Here is a tiny trained network, its code and every weight. The questions are about switching its units off for an input and a target symbol, where a switched-off unit gives its printed mean instead of its output.

import numpy as np


def w(rows, s, z=0):
    codes = np.array(rows[::2]) - 128.0
    scale = np.full(codes.shape[1], s)
    scale[-1] = z or s
    return codes * scale


def norm(h):
    return h / np.sqrt((h * h).mean(-1, keepdims=True) + 1e-5)


def f(y):
    return y / 2 * (1 + np.tanh(0.7978845608 * (y + 0.044715 * y**3)))


def softmax(a):
    e = np.exp(a - a.max(-1, keepdims=True))
    return e / e.sum(-1, keepdims=True)


def log_softmax(a):
    a = a - a.max(-1, keepdims=True)
    return a - np.log(np.exp(a).sum(-1, keepdims=True))


def net(x, mask):
    ids = ['ΓΔΘΛΠαβεζμξτψ'.index(c) for c in x.split()]
    T = len(ids)
    res = E[ids] + P[:T]
    q, k, v = (norm(res) @ M[0].T for M in (Q, K, V))
    z = softmax(np.where(np.tri(T) > 0, q @ k.T / 2**0.5, -1e9)) @ v
    res = res + np.where(mask[0], z, O[0][:, -1]) @ O[0][:, :-1]
    y = f(norm(res) @ A[0][:, :-1].T + A[0][:, -1])
    res = res + np.where(mask[1:13], y, B[0][:, -1]) @ B[0][:, :-1]
    return log_softmax(norm(res)[-1] @ U[:, :-1].T + U[:, -1])


Q, K, V, O, A, B = {}, {}, {}, {}, {}, {}
E = w([
[90,94,141,108],'Γ',
[112,160,130,117],'Δ',
[85,125,144,129],'Θ',
[97,108,127,107],'Λ',
[84,97,145,113],'Π',
[94,104,135,104],'α',
[149,4,155,109],'β',
[175,82,161,134],'ε',
[205,134,182,142],'ζ',
[103,126,123,113],'μ',
[113,171,150,131],'ξ',
[102,152,132,135],'τ',
[61,168,99,93],'ψ',
],0.024)
P = w([
[179,144,11,254],'0',
[41,59,232,149],'1',
[70,57,212,123],'2',
[94,57,210,110],'3',
[120,61,192,96],'4',
[135,59,184,90],'5',
[140,65,174,81],'6',
],0.0038)
Q[0] = w([
[218,191,99,128],'H1',
[144,253,137,162],'H1',
],0.012)
K[0] = w([
[132,128,169,43],'H1',
[106,157,254,58],'H1',
],0.012)
V[0] = w([
[204,98,2,51],'H1',
[152,232,23,86],'H1',
],0.009)
O[0] = w([
[39,170,254,131,2],'H1',
[233,133,147,101,107],'H1',
],0.012,0.0038)
A[0] = w([
[246,104,152,96,164],'N1',
[171,254,116,128,88],'N2',
[210,147,66,222,251],'N3',
[51,79,66,193,231],'N4',
[99,201,115,131,37],'N5',
[181,155,172,163,221],'N6',
[137,134,219,146,203],'N7',
[94,165,172,55,207],'N8',
[107,46,24,78,67],'N9',
[130,46,192,185,233],'N10',
[215,116,142,79,140],'N11',
[71,197,69,140,157],'N12',
],0.013,0.0027)
B[0] = w([
[52,136,138,155,239],'N1',
[100,86,141,115,140],'N2',
[170,140,61,12,217],'N3',
[176,141,184,97,255],'N4',
[59,155,74,100,124],'N5',
[140,32,166,89,157],'N6',
[203,125,81,167,172],'N7',
[150,178,126,123,174],'N8',
[131,117,128,165,247],'N9',
[148,153,53,140,213],'N10',
[111,164,114,196,208],'N11',
[129,91,92,127,174],'N12',
],0.011,0.0087)
U = w([
[80,80,135,99,6],'Γ',
[108,162,114,204,73],'Δ',
[193,108,61,46,163],'Θ',
[154,240,148,118,203],'Λ',
[106,44,126,143,109],'Π',
[114,163,169,68,152],'α',
[30,180,82,93,147],'β',
[82,164,137,112,167],'ε',
[201,110,194,66,13],'ζ',
[254,160,148,167,9],'μ',
[120,128,28,137,88],'ξ',
[78,125,45,182,69],'τ',
[157,195,108,196,52],'ψ',
],0.014,0.0024)

Each question gives the input, a string of symbols that net reads in full, and the target symbol t.
The units are the heads (2 rows each of Q, K, V and O) and the neurons (one row each of A and B). Each row of codes is followed by its name. A weight is (code - 128) times the scale printed after its matrix; where a second scale follows, it is the last column's (O, A, B and U).
mask holds one flag per unit, heads first, then neurons. A switched-off unit (its flag False) gives its mean, the last column of its rows in O or B, instead of its output. The means were averaged over made-up inputs and are rounded, as every weight is.
A unit's drop is (log p(t) with every unit on - log p(t) with that unit switched off) / (log p(t) with every unit on - log p(t) with every unit switched off).
The circuit of an input: a set's keep is (log p(t) with only the set's units on - log p(t) with every unit switched off) / (log p(t) with every unit on - log p(t) with every unit switched off). Starting from the 12 units with the biggest drops (on a tie, the unit counted first), units are removed one at a time, each time the one whose removal leaves the highest keep (on an exact tie, the one counted first), for as long as the keep stays at least 0.8.
circuit, biggest first: the units of the circuit, biggest drop first
unit that matters most: the unit with the biggest drop
k most important neurons: the k neurons with the biggest drops, biggest first
drop of u: that unit's drop, to one decimal
input ζ Δ ε α, target ζ: unit that matters most	N4
input τ Δ β Λ α Γ, target τ: circuit, biggest first	[H1 N1 N11 N4]
input Λ ζ Λ Δ μ Λ ξ, target Θ: circuit, biggest first	[N3 H1]
input ζ ξ ψ Π Π, target ζ: circuit, biggest first	[N4 N11 N1 N3]
input ζ τ β ε Π, target ζ: 2 most important neurons	[N4 N1]
input Π β α ζ β Λ, target Π: 3 most important neurons	[N3 N4 N9]
input τ Δ Γ Π μ Π, target τ: 2 most important neurons	[N1 N11]
input ζ Π Λ, target ζ: circuit, biggest first	[N4 N1 N3 H1]
input Δ ξ μ Λ τ α, target Δ: 4 most important neurons	[N11 N1 N4 N3]
input ζ ε α α Λ, target ζ: 4 most important neurons	[N4 N1 N11 N3]
input μ Γ Λ β Γ, target μ: circuit, biggest first	[N7 H1]
input α α ε Π μ Π ξ, target Θ: circuit, biggest first	[H1 N3]
input Λ Δ μ μ, target Λ: circuit, biggest first	[H1 N8]
input μ ξ ζ α, target μ: 2 most important neurons	[N7 N3]
input Π ζ ψ ε Θ ζ α, target Π: unit that matters most	N3
input α Π τ ζ ξ α Θ, target α: circuit, biggest first	[N4 H1]
input ζ τ ψ, target Θ: 2 most important neurons	[N1 N11]
input τ ζ α Π ξ ζ Λ, target τ: 3 most important neurons	[N1 N11 N4]
input α ζ ζ Δ Γ ξ Π, target α: 4 most important neurons	[N4 N11 N1 N3]
input ψ Π ζ ψ ζ Γ Π, target ψ: unit that matters most	H1
input α Λ ξ ψ Γ, target α: 2 most important neurons	[N11 N4]
input Π Γ μ Θ ε Π, target Π: 4 most important neurons	[N3 N4 N9 N1]
input ζ ζ μ, target ζ: 2 most important neurons	[N4 N1]
input Π ε Δ Π Γ, target Π: drop of N11	0.0
